Below is a small trained network, with its code and all its weights. Each question gives an input and a class and asks what happens when units are switched off, that is, made to give their printed mean instead of their output.

import numpy as np


def w(rows, s, z=0):
    codes = np.array(rows[::2]) - 128.0
    scale = np.full(codes.shape[1], s)
    scale[-1] = z or s
    return codes * scale


def norm(h):
    return h / np.sqrt((h * h).mean(-1, keepdims=True) + 1e-5)


def f(y):
    return y / 2 * (1 + np.tanh(0.7978845608 * (y + 0.044715 * y**3)))


def log_softmax(a):
    a = a - a.max(-1, keepdims=True)
    return a - np.log(np.exp(a).sum(-1, keepdims=True))


def net(x, mask):
    res = np.array(x, float).reshape(1, 5) / 4 @ E
    u = 0
    for l in range(4):
        y = f(norm(res) @ A[l][:, :-1].T + A[l][:, -1])
        res = res + np.where(mask[u : u + 9], y, B[l][:, -1]) @ B[l][:, :-1]
        u += 9
    return log_softmax(norm(res)[-1] @ U[:, :-1].T + U[:, -1])


A, B = {}, {}
E = w([
[137,201,198,63,227],'x0',
[131,130,130,132,128],'x1',
[47,153,126,208,188],'x2',
[135,131,133,135,124],'x3',
[78,2,169,134,146],'x4',
],0.0074)
A[0] = w([
[75,100,188,146,149,61],'L0N1',
[105,122,2,222,155,139],'L0N2',
[62,168,121,166,128,103],'L0N3',
[148,93,171,117,115,143],'L0N4',
[161,105,162,130,150,148],'L0N5',
[116,56,151,133,157,30],'L0N6',
[133,187,243,135,191,133],'L0N7',
[82,77,1,104,20,253],'L0N8',
[211,210,44,126,51,36],'L0N9',
],0.0082,0.0024)
B[0] = w([
[77,44,107,111,156,147],'L0N1',
[69,192,147,103,16,199],'L0N2',
[67,136,1,183,109,150],'L0N3',
[77,98,181,77,177,144],'L0N4',
[105,118,185,97,175,138],'L0N5',
[147,150,194,172,124,148],'L0N6',
[113,94,134,104,200,200],'L0N7',
[229,166,179,199,105,254],'L0N8',
[125,205,210,114,127,214],'L0N9',
],0.0064,0.0068)
A[1] = w([
[119,34,141,219,51,6],'L1N1',
[132,124,141,25,158,79],'L1N2',
[167,64,90,140,103,30],'L1N3',
[89,149,45,124,211,29],'L1N4',
[130,67,89,161,104,16],'L1N5',
[173,121,71,144,164,113],'L1N6',
[62,181,67,147,254,19],'L1N7',
[140,159,145,103,183,214],'L1N8',
[134,159,152,169,92,140],'L1N9',
],0.0091,0.0018)
B[1] = w([
[52,237,214,124,207,252],'L1N1',
[92,68,98,77,126,197],'L1N2',
[165,124,255,160,163,133],'L1N3',
[216,157,161,133,195,175],'L1N4',
[94,185,185,154,224,137],'L1N5',
[146,145,104,94,67,111],'L1N6',
[182,166,50,196,184,246],'L1N7',
[89,200,25,68,75,216],'L1N8',
[84,111,33,175,119,200],'L1N9',
],0.0063,0.0042)
A[2] = w([
[187,82,159,58,40,55],'L2N1',
[169,67,186,210,110,119],'L2N2',
[194,193,122,131,149,166],'L2N3',
[140,195,135,131,99,81],'L2N4',
[115,115,233,100,97,122],'L2N5',
[153,176,52,54,151,80],'L2N6',
[160,165,71,171,27,71],'L2N7',
[79,154,216,60,106,157],'L2N8',
[140,2,93,100,151,2],'L2N9',
],0.0089,0.0037)
B[2] = w([
[88,153,110,194,218,167],'L2N1',
[222,205,164,70,251,195],'L2N2',
[149,79,29,108,137,253],'L2N3',
[68,1,170,141,147,191],'L2N4',
[178,208,153,92,92,207],'L2N5',
[198,197,78,65,126,218],'L2N6',
[73,8,142,151,94,239],'L2N7',
[188,158,98,104,133,218],'L2N8',
[119,77,146,82,139,142],'L2N9',
],0.0075,0.0041)
A[3] = w([
[212,110,106,140,73,47],'L3N1',
[167,98,108,147,9,158],'L3N2',
[85,125,199,159,120,79],'L3N3',
[133,156,112,125,147,134],'L3N4',
[201,104,132,58,179,192],'L3N5',
[87,113,77,106,185,254],'L3N6',
[102,149,122,146,172,138],'L3N7',
[200,190,164,111,73,87],'L3N8',
[53,173,147,191,106,102],'L3N9',
],0.014,0.003)
B[3] = w([
[54,38,120,105,254,169],'L3N1',
[96,59,128,185,157,215],'L3N2',
[127,192,64,89,196,170],'L3N3',
[174,100,128,224,145,156],'L3N4',
[97,118,158,165,42,254],'L3N5',
[129,85,169,135,100,203],'L3N6',
[71,67,133,140,175,160],'L3N7',
[182,86,125,131,165,205],'L3N8',
[140,181,133,35,68,200],'L3N9',
],0.0094,0.0086)
U = w([
[93,24,130,173,197,254],'0',
[228,157,226,150,165,66],'1',
[59,134,80,178,9,74],'2',
[52,252,164,113,151,98],'3',
[229,133,51,39,70,86],'4',
[127,71,192,40,51,129],'5',
[159,170,17,170,192,100],'6',
],0.02,0.0042)

Each question gives the input, the list of numbers given to net, and the class t.
The units are the neurons (one row each of A and B). Each row of codes is followed by its name. A weight is (code - 128) times the scale printed after its matrix; where a second scale follows, it is the last column's (A, B and U).
mask holds one flag per neuron, layer by layer. A switched-off neuron (its flag False) gives its mean, the last column of its row in B, instead of its output. The means were averaged over made-up inputs and are rounded, as every weight is.
A unit's drop is (log p(t) with every unit on - log p(t) with that unit switched off) / (log p(t) with every unit on - log p(t) with every unit switched off).
The circuit of an input: a set's keep is (log p(t) with only the set's units on - log p(t) with every unit switched off) / (log p(t) with every unit on - log p(t) with every unit switched off). Starting from the 12 units with the biggest drops (on a tie, the unit counted first), units are removed one at a time, each time the one whose removal leaves the highest keep (on an exact tie, the one counted first), for as long as the keep stays at least 0.8.
circuit, biggest first: the units of the circuit, biggest drop first
unit that matters most: the unit with the biggest drop
k most important neurons: the k neurons with the biggest drops, biggest first
top k neurons in layer l: the k neurons of layer l with the biggest drops, biggest first
drop when u is switched off: that unit's drop, to one decimal
input [-3,-6,4,4,-1], class 2: circuit, biggest first : L0N2
input [-4,-7,0,-8,3], class 1: circuit, biggest first : L0N8, L2N2
input [-8,-6,8,3,1], class 3: circuit, biggest first : L1N1, L3N9
input [-6,7,-1,2,1], class 1: 4 most important neurons : L1N1, L2N2, L1N8, L0N8
input [5,6,-3,-8,-1], class 4: 2 most important neurons : L2N6, L1N8
input [-6,-8,-5,-3,0], class 0: 2 most important neurons : L0N8, L3N1
input [-6,5,-8,5,0], class 0: 2 most important neurons : L0N8, L3N1
input [1,-4,8,7,-7], class 6: 2 most important neurons : L1N7, L3N5
input [2,-1,0,1,-7], class 4: 2 most important neurons : L0N8, L3N2
input [7,-3,8,1,1], class 0: top 2 neurons in layer 3 : L3N7, L3N6
input [1,-1,2,6,-6], class 6: 3 most important neurons : L3N5, L0N8, L2N6
input [7,2,1,-1,-4], class 6: 2 most important neurons : L1N7, L3N9
input [-6,3,-8,-8,0], class 0: top 2 neurons in layer 3 : L3N1, L3N9
input [-1,1,-4,-8,0], class 0: unit that matters most : L3N1
input [6,-8,1,-5,-8], class 6: drop when L3N4 is switched off : 0.2
input [7,8,4,1,-4], class 6: drop when L2N7 is switched off : 0.0
input [8,-7,-2,4,0], class 4: drop when L1N8 is switched off : 0.7
input [-6,-7,-3,-7,0], class 0: drop when L1N9 is switched off : 0.1
